Here is a tiny trained network, its code and every weight. The questions are about switching its units off for an input and a target symbol, where a switched-off unit gives its printed mean instead of its output.

import numpy as np


def w(rows, s, z=0):
    codes = np.array(rows[::2]) - 128.0
    scale = np.full(codes.shape[1], s)
    scale[-1] = z or s
    return codes * scale


def f(y):
    return y / 2 * (1 + np.tanh(0.7978845608 * (y + 0.044715 * y**3)))


def softmax(a):
    e = np.exp(a - a.max(-1, keepdims=True))
    return e / e.sum(-1, keepdims=True)


def log_softmax(a):
    a = a - a.max(-1, keepdims=True)
    return a - np.log(np.exp(a).sum(-1, keepdims=True))


def net(x, mask):
    ids = ['βγεηθμξφω'.index(c) for c in x.split()]
    T = len(ids)
    res = E[ids] + P[:T]
    u = 0
    for l in range(2):
        q, k, v = (res @ M[l].T for M in (Q, K, V))
        z = softmax(np.where(np.tri(T) > 0, q @ k.T / 4**0.5, -1e9)) @ v
        res = res + np.where(mask[u], z, O[l][:, -1]) @ O[l][:, :-1]
        u += 1
        y = f(res @ A[l][:, :-1].T + A[l][:, -1])
        res = res + np.where(mask[u : u + 4], y, B[l][:, -1]) @ B[l][:, :-1]
        u += 4
    return log_softmax(res[-1] @ U[:, :-1].T + U[:, -1])


Q, K, V, O, A, B = {}, {}, {}, {}, {}, {}
E = w([
[142,250,100],'β',
[124,120,180],'γ',
[184,147,222],'ε',
[147,121,3],'η',
[186,119,160],'θ',
[181,184,48],'μ',
[159,84,50],'ξ',
[151,124,2],'φ',
[154,79,100],'ω',
],0.0094)
P = w([
[103,89,162],'0',
[253,167,119],'1',
[205,115,108],'2',
[52,147,170],'3',
[253,183,112],'4',
[70,119,88],'5',
[17,164,183],'6',
[236,195,98],'7',
[13,100,82],'8',
[17,134,195],'9',
[224,191,85],'10',
],0.011)
Q[0] = w([
[69,32,97],'L0H0',
[233,242,108],'L0H0',
[237,250,58],'L0H0',
[254,92,135],'L0H0',
],0.0035)
K[0] = w([
[252,253,65],'L0H0',
[124,53,181],'L0H0',
[49,124,119],'L0H0',
[23,56,95],'L0H0',
],0.004)
V[0] = w([
[135,8,128],'L0H0',
[208,213,40],'L0H0',
[2,50,129],'L0H0',
[93,120,158],'L0H0',
],0.0071)
O[0] = w([
[59,2,105,83],'L0H0',
[83,241,105,253],'L0H0',
[201,32,152,3],'L0H0',
[172,98,207,89],'L0H0',
],0.0057,0.0037)
A[0] = w([
[71,34,23,194],'L0N0',
[213,248,110,105],'L0N1',
[129,24,153,141],'L0N2',
[199,131,3,5],'L0N3',
],0.0074,0.003)
B[0] = w([
[152,128,48,147],'L0N0',
[154,49,104,254],'L0N1',
[150,2,140,120],'L0N2',
[133,169,222,178],'L0N3',
],0.0075,0.0078)
Q[1] = w([
[75,102,201],'L1H0',
[226,83,108],'L1H0',
[254,71,151],'L1H0',
[98,130,71],'L1H0',
],0.0094)
K[1] = w([
[187,183,84],'L1H0',
[114,13,120],'L1H0',
[143,2,107],'L1H0',
[131,142,166],'L1H0',
],0.0099)
V[1] = w([
[150,90,250],'L1H0',
[132,2,112],'L1H0',
[77,198,178],'L1H0',
[147,140,208],'L1H0',
],0.0087)
O[1] = w([
[88,253,197,3],'L1H0',
[70,96,140,176],'L1H0',
[169,171,162,49],'L1H0',
[144,204,160,38],'L1H0',
],0.012,0.0023)
A[1] = w([
[98,139,1,248],'L1N0',
[62,202,139,112],'L1N1',
[23,108,152,245],'L1N2',
[186,115,94,234],'L1N3',
],0.0094,0.0017)
B[1] = w([
[94,64,205,255],'L1N0',
[154,103,229,173],'L1N1',
[159,255,27,182],'L1N2',
[227,162,165,200],'L1N3',
],0.0074,0.01)
U = w([
[227,240,34,48],'β',
[107,224,121,102],'γ',
[103,124,254,139],'ε',
[127,49,198,62],'η',
[91,165,115,252],'θ',
[216,157,71,141],'μ',
[108,109,91,234],'ξ',
[138,47,195,53],'φ',
[96,171,30,163],'ω',
],0.0051,0.0013)

Each question gives the input, a string of symbols that net reads in full, and the target symbol t.
The units are the heads (4 rows each of Q, K, V and O) and the neurons (one row each of A and B). Each row of codes is followed by its name. A weight is (code - 128) times the scale printed after its matrix; where a second scale follows, it is the last column's (O, A, B and U).
mask holds one flag per unit, layer by layer, with each layer's heads first. A switched-off unit (its flag False) gives its mean, the last column of its rows in O or B, instead of its output. The means were averaged over made-up inputs and are rounded, as every weight is.
A unit's drop is (log p(t) with every unit on - log p(t) with that unit switched off) / (log p(t) with every unit on - log p(t) with every unit switched off).
The circuit of an input: a set's keep is (log p(t) with only the set's units on - log p(t) with every unit switched off) / (log p(t) with every unit on - log p(t) with every unit switched off). Starting from all 10 units, units are removed one at a time, each time the one whose removal leaves the highest keep (on an exact tie, the one counted first), for as long as the keep stays at least 0.8.
units of the circuit, in order: the units of the circuit, biggest drop first
most important unit: the unit with the biggest drop
k most important neurons of layer l: the k neurons of layer l with the biggest drops, biggest first
input γ μ β μ ω ε ω β, target γ: units of the circuit, in order -> L1H0; L0H0
input ε β γ ε ε, target ε: units of the circuit, in order -> L0H0; L1H0; L1N1
input φ γ ε β μ ω β μ, target φ: units of the circuit, in order -> L1H0; L0H0; L0N0; L1N0
input γ γ μ β μ, target γ: units of the circuit, in order -> L1H0; L0H0
input ω β β η ω ε ω φ, target ω: units of the circuit, in order -> L0H0; L1H0; L1N2; L0N2
input ξ γ μ, target ω: most important unit -> L0H0
input μ ε μ μ ε μ γ β μ, target β: units of the circuit, in order -> L1H0; L0H0
input ε φ β ε ξ, target ε: units of the circuit, in order -> L0H0; L1H0; L1N1
input η ω η θ ε β η η β ξ θ, target η: units of the circuit, in order -> L0H0; L1H0; L1N2
input γ γ β μ ω ε β ε, target γ: units of the circuit, in order -> L1H0; L0H0; L1N2
input γ φ μ ε β μ φ ω φ μ ω, target γ: units of the circuit, in order -> L0H0; L1H0; L1N2
input ω β ε ω θ ξ β γ, target ω: 2 most important neurons of layer 1 -> L1N2; L1N3
input φ μ ε ε β η β φ γ φ β, target φ: 2 most important neurons of layer 1 -> L1N2; L1N0
input ω ε ξ ω θ, target ω: 3 most important neurons of layer 0 -> L0N2; L0N0; L0N3
input ε θ θ γ ε ξ γ ω ξ μ θ, target ε: 3 most important neurons of layer 0 -> L0N2; L0N1; L0N0
input ω ξ γ ξ ε, target ω: 3 most important neurons of layer 0 -> L0N2; L0N0; L0N3
input ξ ξ β, target ω: 3 most important neurons of layer 1 -> L1N2; L1N1; L1N3
input ω θ φ φ β, target ω: 3 most important neurons of layer 0 -> L0N2; L0N0; L0N3
input ε φ φ μ η ε η φ γ ε η, target ε: 2 most important neurons of layer 0 -> L0N2; L0N1
input γ ω θ η μ ε ε θ, target γ: 2 most important neurons of layer 1 -> L1N2; L1N0
